Below is a small trained network, with its code and all its weights. Each question gives an input and a target symbol and asks what happens when units are switched off, that is, made to give their printed mean instead of their output.

import numpy as np


def w(rows, s, z=0):
    codes = np.array(rows[::2]) - 128.0
    scale = np.full(codes.shape[1], s)
    scale[-1] = z or s
    return codes * scale


def f(y):
    return np.maximum(y, 0)


def softmax(a):
    e = np.exp(a - a.max(-1, keepdims=True))
    return e / e.sum(-1, keepdims=True)


def log_softmax(a):
    a = a - a.max(-1, keepdims=True)
    return a - np.log(np.exp(a).sum(-1, keepdims=True))


def net(x, mask):
    ids = ['αβγδεζηθλμξστφψω'.index(c) for c in x.split()]
    T = len(ids)
    res = E[ids] + P[:T]
    r = res
    for j in range(3):
        rows = slice(2 * j, 2 * j + 2)
        q, k, v = (r @ M[0][rows].T for M in (Q, K, V))
        z = softmax(np.where(np.tri(T) > 0, q @ k.T / 2**0.5, -1e9)) @ v
        o = O[0][rows]
        res = res + np.where(mask[j], z, o[:, -1]) @ o[:, :-1]
    y = f(res @ A[0][:, :-1].T + A[0][:, -1])
    res = res + np.where(mask[3:7], y, B[0][:, -1]) @ B[0][:, :-1]
    return log_softmax(res[-1] @ U[:, :-1].T + U[:, -1])


Q, K, V, O, A, B = {}, {}, {}, {}, {}, {}
E = w([
[56,196,130,23],'α',
[6,228,140,88],'β',
[154,111,85,125],'γ',
[156,96,92,69],'δ',
[52,102,199,108],'ε',
[174,155,74,144],'ζ',
[111,126,194,175],'η',
[106,87,203,137],'θ',
[59,145,181,134],'λ',
[174,124,44,147],'μ',
[54,104,201,164],'ξ',
[151,90,61,112],'σ',
[41,198,158,157],'τ',
[207,109,116,98],'φ',
[152,102,90,98],'ψ',
[150,146,89,89],'ω',
],0.019)
P = w([
[224,217,249,91],'0',
[54,143,138,101],'1',
[48,135,131,104],'2',
[38,126,131,91],'3',
[45,112,138,97],'4',
[52,112,142,101],'5',
[58,123,144,103],'6',
[66,110,151,102],'7',
],0.011)
Q[0] = w([
[94,138,225,116],'head 1',
[112,112,98,164],'head 1',
[141,129,114,67],'head 2',
[184,112,129,110],'head 2',
[70,156,250,143],'head 3',
[82,122,188,156],'head 3',
],0.023)
K[0] = w([
[172,184,206,100],'head 1',
[55,117,130,170],'head 1',
[106,146,85,108],'head 2',
[62,111,68,154],'head 2',
[145,194,249,98],'head 3',
[160,171,240,112],'head 3',
],0.017)
V[0] = w([
[33,190,60,22],'head 1',
[173,7,170,68],'head 1',
[127,68,223,95],'head 2',
[74,73,121,96],'head 2',
[66,151,150,163],'head 3',
[202,101,119,67],'head 3',
],0.018)
O[0] = w([
[181,221,149,61,97],'head 1',
[96,252,76,211,149],'head 1',
[90,205,95,83,254],'head 2',
[124,192,133,169,73],'head 2',
[164,114,174,174,125],'head 3',
[93,171,87,79,169],'head 3',
],0.016,0.013)
A[0] = w([
[245,99,134,69,73],'neuron 1',
[76,146,187,145,77],'neuron 2',
[219,187,120,71,110],'neuron 3',
[110,173,74,59,253],'neuron 4',
],0.011,0.008)
B[0] = w([
[143,250,66,184,163],'neuron 1',
[43,140,211,188,154],'neuron 2',
[24,2,91,198,181],'neuron 3',
[243,95,159,122,254],'neuron 4',
],0.0076,0.038)
U = w([
[188,74,74,183,227],'α',
[162,168,108,241,193],'β',
[73,129,138,120,187],'γ',
[120,216,141,108,65],'δ',
[106,222,201,160,121],'ε',
[96,73,139,115,76],'ζ',
[63,81,106,189,41],'η',
[57,192,99,203,16],'θ',
[80,144,254,94,203],'λ',
[128,79,170,183,78],'μ',
[63,149,176,177,107],'ξ',
[122,150,191,218,95],'σ',
[203,156,226,158,102],'τ',
[45,149,46,105,2],'φ',
[86,181,141,103,180],'ψ',
[127,135,169,57,111],'ω',
],0.0084,0.0085)

Each question gives the input, a string of symbols that net reads in full, and the target symbol t.
The units are the heads (2 rows each of Q, K, V and O) and the neurons (one row each of A and B). Each row of codes is followed by its name. A weight is (code - 128) times the scale printed after its matrix; where a second scale follows, it is the last column's (O, A, B and U).
mask holds one flag per unit, heads first, then neurons. A switched-off unit (its flag False) gives its mean, the last column of its rows in O or B, instead of its output. The means were averaged over made-up inputs and are rounded, as every weight is.
A unit's drop is (log p(t) with every unit on - log p(t) with that unit switched off) / (log p(t) with every unit on - log p(t) with every unit switched off).
The circuit of an input: a set's keep is (log p(t) with only the set's units on - log p(t) with every unit switched off) / (log p(t) with every unit on - log p(t) with every unit switched off). Starting from all 7 units, units are removed one at a time, each time the one whose removal leaves the highest keep (on an exact tie, the one counted first), for as long as the keep stays at least 0.8.
circuit, biggest first: the units of the circuit, biggest drop first
unit that matters most: the unit with the biggest drop
k most important neurons: the k neurons with the biggest drops, biggest first
heads that matter: for each layer, one digit per head in row order, 1 if its drop is at least 0.15 and else 0, layers parted by /
input θ φ ψ θ φ α, target θ: circuit, biggest first : [head 1]
input β ω τ λ λ λ, target β: 3 most important neurons : [neuron 1; neuron 3; neuron 4]
input λ φ φ ε φ ε η ξ, target λ: circuit, biggest first : [head 1; neuron 3; neuron 1]
input τ φ ω η λ λ φ φ, target β: heads that matter : 110
input ξ λ θ, target ξ: heads that matter : 111
input β η ε λ σ θ, target β: circuit, biggest first : [neuron 1; neuron 3; head 1; head 3]
input μ τ θ, target μ: circuit, biggest first : [head 3; head 1]
input ζ λ λ, target ζ: circuit, biggest first : [head 2; head 1; head 3]
input ζ λ θ φ δ ζ λ θ, target ζ: circuit, biggest first : [head 1; head 3]
input μ φ μ ξ ζ α, target μ: circuit, biggest first : [head 2; head 3]
input δ ω λ, target δ: circuit, biggest first : [head 3; head 1; neuron 4]
input θ ζ ψ ω, target α: 2 most important neurons : [neuron 3; neuron 2]
input λ λ λ λ λ η ε θ, target λ: circuit, biggest first : [head 1; neuron 4; neuron 3; neuron 1]
input λ ε ψ η, target λ: heads that matter : 101
input φ ω ξ λ η ω β, target φ: heads that matter : 111
input λ γ λ τ λ, target λ: most important neuron : [neuron 3]
input η σ δ τ ξ λ λ, target η: heads that matter : 100
input ε ζ β, target ε: 3 most important neurons : [neuron 2; neuron 3; neuron 4]
input θ ζ λ λ θ β, target θ: heads that matter : 100
input η φ φ ω β ξ η, target η: heads that matter : 100
input φ τ ε, target φ: heads that matter : 101
input λ α η, target λ: heads that matter : 101
input ζ λ ε, target ζ: heads that matter : 110
input ω λ ε, target ω: unit that matters most : head 3
input λ λ ε ω, target α: 3 most important neurons : [neuron 3; neuron 4; neuron 2]
input ε σ β ω τ, target ε: 2 most important neurons : [neuron 3; neuron 2]
input λ λ φ λ λ ξ η θ, target λ: 2 most important neurons : [neuron 4; neuron 3]
input δ τ λ θ θ, target δ: 2 most important neurons : [neuron 4; neuron 3]
input β β φ λ ε τ, target β: 2 most important neurons : [neuron 1; neuron 3]
